Here is a tiny trained network, its code and every weight. The questions are about switching its units off for an input and a target symbol, where a switched-off unit gives its printed mean instead of its output.

import numpy as np


def w(rows, s, z=0):
    codes = np.array(rows[::2]) - 128.0
    scale = np.full(codes.shape[1], s)
    scale[-1] = z or s
    return codes * scale


def norm(h):
    return h / np.sqrt((h * h).mean(-1, keepdims=True) + 1e-5)


def f(y):
    return np.maximum(y, 0)


def softmax(a):
    e = np.exp(a - a.max(-1, keepdims=True))
    return e / e.sum(-1, keepdims=True)


def log_softmax(a):
    a = a - a.max(-1, keepdims=True)
    return a - np.log(np.exp(a).sum(-1, keepdims=True))


def net(x, mask):
    ids = ['αβγδεζηθλμξπστφψ'.index(c) for c in x.split()]
    T = len(ids)
    res = E[ids] + P[:T]
    q, k, v = (norm(res) @ M[0].T for M in (Q, K, V))
    z = softmax(np.where(np.tri(T) > 0, q @ k.T / 4**0.5, -1e9)) @ v
    res = res + np.where(mask[0], z, O[0][:, -1]) @ O[0][:, :-1]
    y = f(norm(res) @ A[0][:, :-1].T + A[0][:, -1])
    res = res + np.where(mask[1:17], y, B[0][:, -1]) @ B[0][:, :-1]
    return log_softmax(norm(res)[-1] @ U[:, :-1].T + U[:, -1])


Q, K, V, O, A, B = {}, {}, {}, {}, {}, {}
E = w([
[31,165,109,224],'α',
[102,124,96,145],'β',
[247,35,28,144],'γ',
[168,74,170,137],'δ',
[155,69,165,193],'ε',
[109,137,84,146],'ζ',
[131,198,170,51],'η',
[204,165,215,89],'θ',
[64,134,111,81],'λ',
[118,111,125,170],'μ',
[136,156,186,151],'ξ',
[184,73,165,100],'π',
[78,85,109,170],'σ',
[130,130,168,67],'τ',
[157,99,97,85],'φ',
[175,129,154,102],'ψ',
],0.013)
P = w([
[3,92,68,180],'0',
[171,85,208,108],'1',
[71,161,24,200],'2',
[176,133,200,87],'3',
[79,172,21,209],'4',
[177,98,203,100],'5',
[80,174,21,208],'6',
[180,99,199,99],'7',
[77,178,23,209],'8',
[185,98,195,98],'9',
],0.0055)
Q[0] = w([
[74,197,68,121],'H0',
[49,176,3,145],'H0',
[24,135,151,31],'H0',
[149,184,79,88],'H0',
],0.0077)
K[0] = w([
[102,92,63,116],'H0',
[80,133,81,123],'H0',
[2,165,150,56],'H0',
[123,207,62,56],'H0',
],0.0098)
V[0] = w([
[182,136,184,189],'H0',
[130,106,140,78],'H0',
[113,161,155,253],'H0',
[131,129,98,95],'H0',
],0.0042)
O[0] = w([
[95,70,163,142,121],'H0',
[80,169,72,80,179],'H0',
[108,136,95,108,2],'H0',
[101,2,99,141,155],'H0',
],0.0075,0.0012)
A[0] = w([
[173,50,148,147,150],'N0',
[142,168,79,178,212],'N1',
[115,111,143,39,159],'N2',
[116,191,86,115,139],'N3',
[77,62,96,166,163],'N4',
[207,140,81,76,3],'N5',
[195,107,86,46,64],'N6',
[132,193,163,24,74],'N7',
[113,68,164,145,89],'N8',
[131,142,2,154,103],'N9',
[70,198,149,158,42],'N10',
[134,63,147,80,25],'N11',
[145,230,132,238,172],'N12',
[155,120,175,106,148],'N13',
[226,197,172,197,75],'N14',
[199,117,91,218,194],'N15',
],0.0082,0.0036)
B[0] = w([
[90,192,63,148,239],'N0',
[171,159,118,122,207],'N1',
[185,133,57,217,190],'N2',
[88,122,84,144,165],'N3',
[194,150,192,61,213],'N4',
[41,109,158,35,162],'N5',
[140,147,147,93,202],'N6',
[79,55,75,185,188],'N7',
[86,157,134,90,159],'N8',
[121,106,255,141,224],'N9',
[146,26,133,66,147],'N10',
[142,129,103,89,161],'N11',
[209,199,74,81,179],'N12',
[66,142,132,120,179],'N13',
[73,62,97,167,152],'N14',
[163,123,70,186,254],'N15',
],0.0056,0.0057)
U = w([
[147,215,113,124,135],'α',
[139,196,150,33,97],'β',
[169,101,72,158,184],'γ',
[125,55,191,173,34],'δ',
[92,86,156,207,49],'ε',
[197,175,171,135,85],'ζ',
[47,178,99,72,177],'η',
[134,113,217,127,102],'θ',
[56,117,21,175,98],'λ',
[66,204,89,191,113],'μ',
[87,147,204,151,145],'ξ',
[175,125,163,50,187],'π',
[76,136,189,62,136],'σ',
[83,64,115,85,162],'τ',
[126,137,54,2,1],'φ',
[122,84,121,130,61],'ψ',
],0.017,0.0074)

Each question gives the input, a string of symbols that net reads in full, and the target symbol t.
The units are the heads (4 rows each of Q, K, V and O) and the neurons (one row each of A and B). Each row of codes is followed by its name. A weight is (code - 128) times the scale printed after its matrix; where a second scale follows, it is the last column's (O, A, B and U).
mask holds one flag per unit, heads first, then neurons. A switched-off unit (its flag False) gives its mean, the last column of its rows in O or B, instead of its output. The means were averaged over made-up inputs and are rounded, as every weight is.
A unit's drop is (log p(t) with every unit on - log p(t) with that unit switched off) / (log p(t) with every unit on - log p(t) with every unit switched off).
The circuit of an input: a set's keep is (log p(t) with only the set's units on - log p(t) with every unit switched off) / (log p(t) with every unit on - log p(t) with every unit switched off). Starting from the 12 units with the biggest drops (on a tie, the unit counted first), units are removed one at a time, each time the one whose removal leaves the highest keep (on an exact tie, the one counted first), for as long as the keep stays at least 0.8.
units of the circuit, in order: the units of the circuit, biggest drop first
most important unit: the unit with the biggest drop
top k neurons: the k neurons with the biggest drops, biggest first
drop when u is switched off: that unit's drop, to one decimal
input ψ γ λ ε γ τ μ μ τ, target λ: units of the circuit, in order -> N7
input π τ γ π β γ λ η, target η: units of the circuit, in order -> N7, N9, N4, N12
input λ β φ π α θ, target θ: units of the circuit, in order -> N14, N7, N12, N4
input γ θ β λ δ τ φ γ θ, target γ: units of the circuit, in order -> N14, N7
input γ α ε θ γ μ, target μ: units of the circuit, in order -> N0, N8
input γ γ θ, target γ: units of the circuit, in order -> N14, N9
input γ γ ψ σ, target σ: units of the circuit, in order -> N4, N8
input π ζ φ γ α φ μ η φ, target π: units of the circuit, in order -> N9, N0, N7
input γ γ π τ γ γ γ σ, target σ: top 2 neurons -> N4, N8
input ψ ε β δ, target δ: top 3 neurons -> N4, N14, N12
input α φ ζ θ, target θ: top 2 neurons -> N14, N7
input α β γ γ ζ ξ, target ξ: top 3 neurons -> N14, N15, N4
input π π δ γ π π β γ φ τ, target τ: top 3 neurons -> N7, N15, N4
input φ φ ξ α τ μ, target μ: most important unit -> N9
input γ ξ α ξ γ β, target β: top 2 neurons -> N4, N9
input θ γ γ α γ γ ξ, target γ: top 2 neurons -> N14, N10
input γ λ β γ β α, target α: drop when N9 is switched off -> 0.1
input π τ λ π π τ γ τ γ ζ, target ζ: drop when N5 is switched off -> 0.0
input φ π γ γ γ ξ ζ θ τ, target λ: drop when N7 is switched off -> 0.1
input γ μ φ τ, target τ: most important unit -> N7
